Below are the code and all the weights of a small trained network. Each question names an input and a target symbol and asks about switching units off, where a switched-off unit gives its printed mean instead of its output.

import numpy as np


def w(rows, s, z=0):
    codes = np.array(rows[::2]) - 128.0
    scale = np.full(codes.shape[1], s)
    scale[-1] = z or s
    return codes * scale


def f(y):
    return np.maximum(y, 0)


def softmax(a):
    e = np.exp(a - a.max(-1, keepdims=True))
    return e / e.sum(-1, keepdims=True)


def log_softmax(a):
    a = a - a.max(-1, keepdims=True)
    return a - np.log(np.exp(a).sum(-1, keepdims=True))


def net(x, mask):
    ids = ['βγεζηπστφ'.index(c) for c in x.split()]
    T = len(ids)
    res = E[ids] + P[:T]
    u = 0
    for l in range(3):
        q, k, v = (res @ M[l].T for M in (Q, K, V))
        z = softmax(np.where(np.tri(T) > 0, q @ k.T / 3**0.5, -1e9)) @ v
        res = res + np.where(mask[u], z, O[l][:, -1]) @ O[l][:, :-1]
        u += 1
        y = f(res @ A[l][:, :-1].T + A[l][:, -1])
        res = res + np.where(mask[u : u + 4], y, B[l][:, -1]) @ B[l][:, :-1]
        u += 4
    return log_softmax(res[-1] @ U[:, :-1].T + U[:, -1])


Q, K, V, O, A, B = {}, {}, {}, {}, {}, {}
E = w([
[14,126,187,157],'β',
[118,59,89,101],'γ',
[215,54,175,79],'ε',
[107,155,174,193],'ζ',
[84,25,169,240],'η',
[106,120,15,59],'π',
[227,61,79,248],'σ',
[254,121,206,82],'τ',
[39,20,238,94],'φ',
],0.0091)
P = w([
[121,69,156,154],'0',
[100,177,61,129],'1',
[89,134,183,152],'2',
[124,192,1,129],'3',
[113,122,170,140],'4',
[133,136,108,109],'5',
[131,127,140,127],'6',
[112,126,122,139],'7',
[113,127,130,134],'8',
[117,124,160,143],'9',
[133,140,112,119],'10',
[95,121,133,146],'11',
],0.0088)
Q[0] = w([
[192,176,173,244],'0.h1',
[254,65,242,188],'0.h1',
[143,209,129,211],'0.h1',
],0.0065)
K[0] = w([
[173,225,131,119],'0.h1',
[174,35,254,93],'0.h1',
[124,187,79,138],'0.h1',
],0.0062)
V[0] = w([
[226,127,142,99],'0.h1',
[254,147,161,65],'0.h1',
[205,166,156,70],'0.h1',
],0.0061)
O[0] = w([
[92,50,128,96,92],'0.h1',
[131,246,79,181,24],'0.h1',
[123,161,135,187,8],'0.h1',
],0.011,0.0015)
A[0] = w([
[68,1,166,160,233],'0.n1',
[88,170,103,94,84],'0.n2',
[142,196,135,141,252],'0.n3',
[135,128,98,67,215],'0.n4',
],0.011,0.0023)
B[0] = w([
[173,145,33,36,254],'0.n1',
[254,183,219,63,144],'0.n2',
[25,10,177,144,140],'0.n3',
[13,67,186,158,177],'0.n4',
],0.0064,0.0084)
Q[1] = w([
[76,77,101,125],'1.h1',
[106,138,1,202],'1.h1',
[207,173,230,120],'1.h1',
],0.0083)
K[1] = w([
[250,89,177,86],'1.h1',
[169,109,126,115],'1.h1',
[73,164,139,36],'1.h1',
],0.012)
V[1] = w([
[111,54,156,149],'1.h1',
[111,210,146,170],'1.h1',
[255,137,135,167],'1.h1',
],0.0094)
O[1] = w([
[128,90,104,155,153],'1.h1',
[147,230,111,254,2],'1.h1',
[208,166,228,86,133],'1.h1',
],0.0092,0.0076)
A[1] = w([
[230,194,160,203,70],'1.n1',
[254,35,132,11,228],'1.n2',
[43,168,6,61,229],'1.n3',
[67,97,156,163,255],'1.n4',
],0.0065,0.0009)
B[1] = w([
[163,160,140,199,129],'1.n1',
[102,255,77,123,249],'1.n2',
[160,48,228,116,172],'1.n3',
[192,49,19,202,135],'1.n4',
],0.0063,0.019)
Q[2] = w([
[125,156,2,54],'2.h1',
[214,102,106,117],'2.h1',
[172,114,217,41],'2.h1',
],0.005)
K[2] = w([
[100,99,56,20],'2.h1',
[161,175,194,254],'2.h1',
[145,128,103,212],'2.h1',
],0.0072)
V[2] = w([
[136,195,190,153],'2.h1',
[179,92,254,208],'2.h1',
[109,87,26,144],'2.h1',
],0.0058)
O[2] = w([
[121,130,109,116,70],'2.h1',
[72,112,63,96,9],'2.h1',
[81,247,189,173,158],'2.h1',
],0.013,0.015)
A[2] = w([
[58,102,182,89,125],'2.n1',
[185,180,179,184,195],'2.n2',
[143,75,2,123,143],'2.n3',
[76,216,115,76,255],'2.n4',
],0.0091,0.0037)
B[2] = w([
[230,201,99,222,167],'2.n1',
[6,75,141,170,247],'2.n2',
[29,127,111,85,131],'2.n3',
[133,76,1,205,203],'2.n4',
],0.0075,0.012)
U = w([
[94,155,141,103,23],'β',
[132,151,184,99,122],'γ',
[190,115,126,146,26],'ε',
[210,108,118,150,54],'ζ',
[86,109,165,98,78],'η',
[193,89,149,120,252],'π',
[131,238,83,229,177],'σ',
[88,1,110,143,187],'τ',
[179,175,137,143,143],'φ',
],0.0085,0.0032)

Each question gives the input, a string of symbols that net reads in full, and the target symbol t.
The units are the heads (3 rows each of Q, K, V and O) and the neurons (one row each of A and B). Each row of codes is followed by its name. A weight is (code - 128) times the scale printed after its matrix; where a second scale follows, it is the last column's (O, A, B and U).
mask holds one flag per unit, layer by layer, with each layer's heads first. A switched-off unit (its flag False) gives its mean, the last column of its rows in O or B, instead of its output. The means were averaged over made-up inputs and are rounded, as every weight is.
A unit's drop is (log p(t) with every unit on - log p(t) with that unit switched off) / (log p(t) with every unit on - log p(t) with every unit switched off).
The circuit of an input: a set's keep is (log p(t) with only the set's units on - log p(t) with every unit switched off) / (log p(t) with every unit on - log p(t) with every unit switched off). Starting from the 12 units with the biggest drops (on a tie, the unit counted first), units are removed one at a time, each time the one whose removal leaves the highest keep (on an exact tie, the one counted first), for as long as the keep stays at least 0.8.
circuit, biggest first: the units of the circuit, biggest drop first
unit that matters most: the unit with the biggest drop
top k neurons: the k neurons with the biggest drops, biggest first
k most important neurons of layer l: the k neurons of layer l with the biggest drops, biggest first
drop of u: that unit's drop, to one decimal
input τ ε γ ζ π, target τ: circuit, biggest first => (0.n1 2.h1)
input τ σ π π γ β π π ζ, target τ: top 4 neurons => (1.n2 0.n1 1.n4 0.n4)
input π σ π η γ, target σ: circuit, biggest first => (2.h1 1.h1 0.n1)
input π η π η σ σ π, target σ: unit that matters most => 1.h1
input π π π π π σ π φ σ σ σ ε, target σ: circuit, biggest first => (2.h1 1.n2 1.h1)
input τ η π γ τ σ σ, target τ: 2 most important neurons of layer 2 => (2.n1 2.n3)
input τ π ε, target τ: top 2 neurons => (1.n2 0.n1)
input π π ε, target σ: circuit, biggest first => (2.h1 1.h1 0.n4)
input τ τ ε β π ζ γ, target τ: circuit, biggest first => (1.n2 0.h1 1.h1 2.h1)
input π β π η η η σ π σ ζ φ φ, target σ: top 3 neurons => (1.n2 2.n4 2.n1)
input τ σ β τ, target τ: 2 most important neurons of layer 1 => (1.n2 1.n1)
input τ γ π, target τ: top 4 neurons => (0.n1 1.n2 0.n4 2.n3)
input π π π σ γ, target σ: top 3 neurons => (0.n4 2.n4 1.n2)
input π π π φ φ φ σ ζ π τ φ, target σ: top 2 neurons => (1.n2 2.n4)
input π τ σ ζ η, target σ: 2 most important neurons of layer 0 => (0.n1 0.n4)
input σ π τ π π β σ τ π τ, target τ: 2 most important neurons of layer 0 => (0.n1 0.n3)
input τ π σ, target τ: most important neuron of layer 1 => (1.n2)
input π π σ σ τ η, target σ: top 2 neurons => (0.n4 0.n1)
input τ σ τ ζ, target τ: drop of 1.h1 => 0.3
input π π π π β τ, target σ: drop of 1.n1 => 0.0
